Below is a small trained network, with its code and all its weights. Each question gives an input and a class and asks what happens when units are switched off, that is, made to give their printed mean instead of their output.

import numpy as np


def w(rows, s, z=0):
    codes = np.array(rows[::2]) - 128.0
    scale = np.full(codes.shape[1], s)
    scale[-1] = z or s
    return codes * scale


def norm(h):
    return h / np.sqrt((h * h).mean(-1, keepdims=True) + 1e-5)


def f(y):
    return y / 2 * (1 + np.tanh(0.7978845608 * (y + 0.044715 * y**3)))


def log_softmax(a):
    a = a - a.max(-1, keepdims=True)
    return a - np.log(np.exp(a).sum(-1, keepdims=True))


def net(x, mask):
    res = np.array(x, float).reshape(1, 6) / 4 @ E
    u = 0
    for l in range(2):
        y = f(norm(res) @ A[l][:, :-1].T + A[l][:, -1])
        res = res + np.where(mask[u : u + 11], y, B[l][:, -1]) @ B[l][:, :-1]
        u += 11
    return log_softmax(norm(res)[-1] @ U[:, :-1].T + U[:, -1])


A, B = {}, {}
E = w([
[59,178,185,238,56,254,137,60,88,159,96,76],'x0',
[105,188,160,93,229,183,110,30,160,21,58,22],'x1',
[176,104,96,92,125,210,185,107,154,108,210,205],'x2',
[76,102,197,131,59,66,146,116,112,88,165,183],'x3',
[195,207,225,154,118,137,95,179,154,165,25,168],'x4',
[134,214,117,115,99,80,89,74,187,150,172,162],'x5',
],0.0098)
A[0] = w([
[139,140,118,42,209,79,99,126,169,43,116,123,103],'0.n0',
[84,90,137,151,57,75,148,145,70,143,200,182,137],'0.n1',
[193,142,65,116,177,164,132,182,110,148,112,124,126],'0.n2',
[177,192,107,101,145,151,143,112,151,116,172,182,63],'0.n3',
[155,241,163,142,133,61,47,158,169,166,77,106,115],'0.n4',
[93,192,190,111,112,98,168,58,149,95,145,123,90],'0.n5',
[108,123,122,137,149,110,74,79,122,89,115,105,2],'0.n6',
[149,167,209,175,70,180,130,147,121,146,133,214,183],'0.n7',
[91,151,177,162,84,141,119,118,111,88,142,134,55],'0.n8',
[98,176,68,157,121,162,100,5,139,163,155,74,132],'0.n9',
[56,104,179,185,124,105,127,142,44,117,91,45,80],'0.n10',
],0.012,0.0078)
B[0] = w([
[160,148,76,77,147,109,141,131,252,104,181,85,215],'0.n0',
[141,65,118,123,96,104,139,175,126,200,156,171,247],'0.n1',
[170,167,147,133,181,187,133,150,144,140,103,151,177],'0.n2',
[100,116,111,113,90,131,109,116,91,136,110,90,159],'0.n3',
[169,111,183,223,159,171,41,166,110,196,71,177,219],'0.n4',
[157,172,157,155,197,184,74,153,125,160,110,148,169],'0.n5',
[170,132,169,99,139,162,154,109,139,126,148,116,136],'0.n6',
[157,164,164,121,188,197,151,138,201,126,62,108,230],'0.n7',
[138,157,144,133,113,165,151,121,136,129,95,139,151],'0.n8',
[95,157,92,93,103,129,224,87,132,63,112,86,196],'0.n9',
[33,175,164,124,70,123,165,85,54,80,81,115,189],'0.n10',
],0.014,0.013)
A[1] = w([
[175,110,171,194,92,97,49,174,153,237,112,157,131],'1.n0',
[37,162,115,227,100,205,111,7,131,110,104,117,135],'1.n1',
[171,172,223,183,19,205,188,101,81,156,169,185,142],'1.n2',
[79,81,74,70,31,38,139,130,50,173,150,169,43],'1.n3',
[53,116,178,135,107,165,151,58,60,89,64,107,29],'1.n4',
[79,68,167,157,120,103,141,162,13,58,84,79,55],'1.n5',
[95,205,213,127,125,149,99,50,110,85,64,97,76],'1.n6',
[114,99,135,138,26,131,203,163,124,213,148,220,215],'1.n7',
[41,37,132,138,75,14,97,128,63,194,255,148,2],'1.n8',
[192,148,108,47,92,115,180,67,211,116,167,123,60],'1.n9',
[156,26,125,112,103,89,143,191,112,111,198,199,113],'1.n10',
],0.0097,0.0065)
B[1] = w([
[178,76,78,162,197,143,41,128,125,173,147,214,235],'1.n0',
[116,197,129,57,67,159,208,120,98,105,171,86,191],'1.n1',
[168,156,162,77,191,148,125,105,152,170,97,130,210],'1.n2',
[35,82,46,172,148,81,123,97,76,64,193,144,178],'1.n3',
[124,160,190,214,66,148,183,184,92,112,111,86,171],'1.n4',
[75,121,99,146,129,88,113,178,88,187,103,156,147],'1.n5',
[115,144,164,166,36,133,157,129,42,106,111,106,191],'1.n6',
[134,89,68,176,148,49,91,104,145,131,195,183,253],'1.n7',
[11,51,19,210,91,73,85,86,10,42,215,136,181],'1.n8',
[120,122,149,138,149,96,123,109,183,39,238,156,180],'1.n9',
[125,120,104,205,104,157,97,168,108,137,70,120,195],'1.n10',
],0.012,0.013)
U = w([
[53,68,46,212,123,19,51,80,52,97,185,162,2],'0',
[151,148,74,45,182,122,195,98,217,28,175,31,61],'1',
[229,133,186,197,210,130,45,244,117,254,87,202,221],'2',
[63,217,193,141,47,186,206,72,45,74,33,37,185],'3',
],0.013,0.0046)

Each question gives the input, the list of numbers given to net, and the class t.
The units are the neurons (one row each of A and B). Each row of codes is followed by its name. A weight is (code - 128) times the scale printed after its matrix; where a second scale follows, it is the last column's (A, B and U).
mask holds one flag per neuron, layer by layer. A switched-off neuron (its flag False) gives its mean, the last column of its row in B, instead of its output. The means were averaged over made-up inputs and are rounded, as every weight is.
A unit's drop is (log p(t) with every unit on - log p(t) with that unit switched off) / (log p(t) with every unit on - log p(t) with every unit switched off).
unit that matters most: the unit with the biggest drop
k most important neurons: the k neurons with the biggest drops, biggest first
top k neurons in layer l: the k neurons of layer l with the biggest drops, biggest first
drop when u is switched off: that unit's drop, to one decimal
input [0,1,-1,0,-7,1], class 1: unit that matters most -> 0.n9
input [0,-1,8,0,7,0], class 3: 2 most important neurons -> (0.n7; 0.n1)
input [-6,-4,0,4,3,-4], class 0: top 4 neurons in layer 0 -> (0.n4; 0.n1; 0.n5; 0.n7)
input [-5,0,4,3,-1,-8], class 1: 2 most important neurons -> (0.n4; 0.n0)
input [5,0,8,-4,-6,4], class 3: 2 most important neurons -> (0.n0; 0.n1)
input [-8,7,-4,-8,1,-1], class 1: 4 most important neurons -> (0.n0; 0.n1; 1.n0; 0.n5)
input [4,-2,1,8,-3,-2], class 2: 3 most important neurons -> (0.n1; 0.n7; 0.n8)
input [7,-1,4,3,-5,7], class 1: 3 most important neurons -> (0.n9; 0.n10; 0.n1)
input [-6,5,-2,-6,1,4], class 1: top 2 neurons in layer 0 -> (0.n0; 0.n1)
input [-3,-3,-2,-1,-1,6], class 0: top 3 neurons in layer 0 -> (0.n7; 0.n5; 0.n2)
input [-3,3,-4,1,3,-6], class 3: 2 most important neurons -> (0.n10; 0.n1)
input [-4,6,7,-2,8,-5], class 1: drop when 0.n0 is switched off -> 0.2
input [-6,8,3,-5,3,4], class 1: drop when 0.n0 is switched off -> 4.3
input [-4,-8,-7,6,1,-1], class 0: unit that matters most -> 1.n8
input [-5,-1,-7,-7,-4,-7], class 1: drop when 0.n4 is switched off -> 0.3
input [-1,5,-6,-5,-3,-5], class 3: drop when 0.n10 is switched off -> 1.3
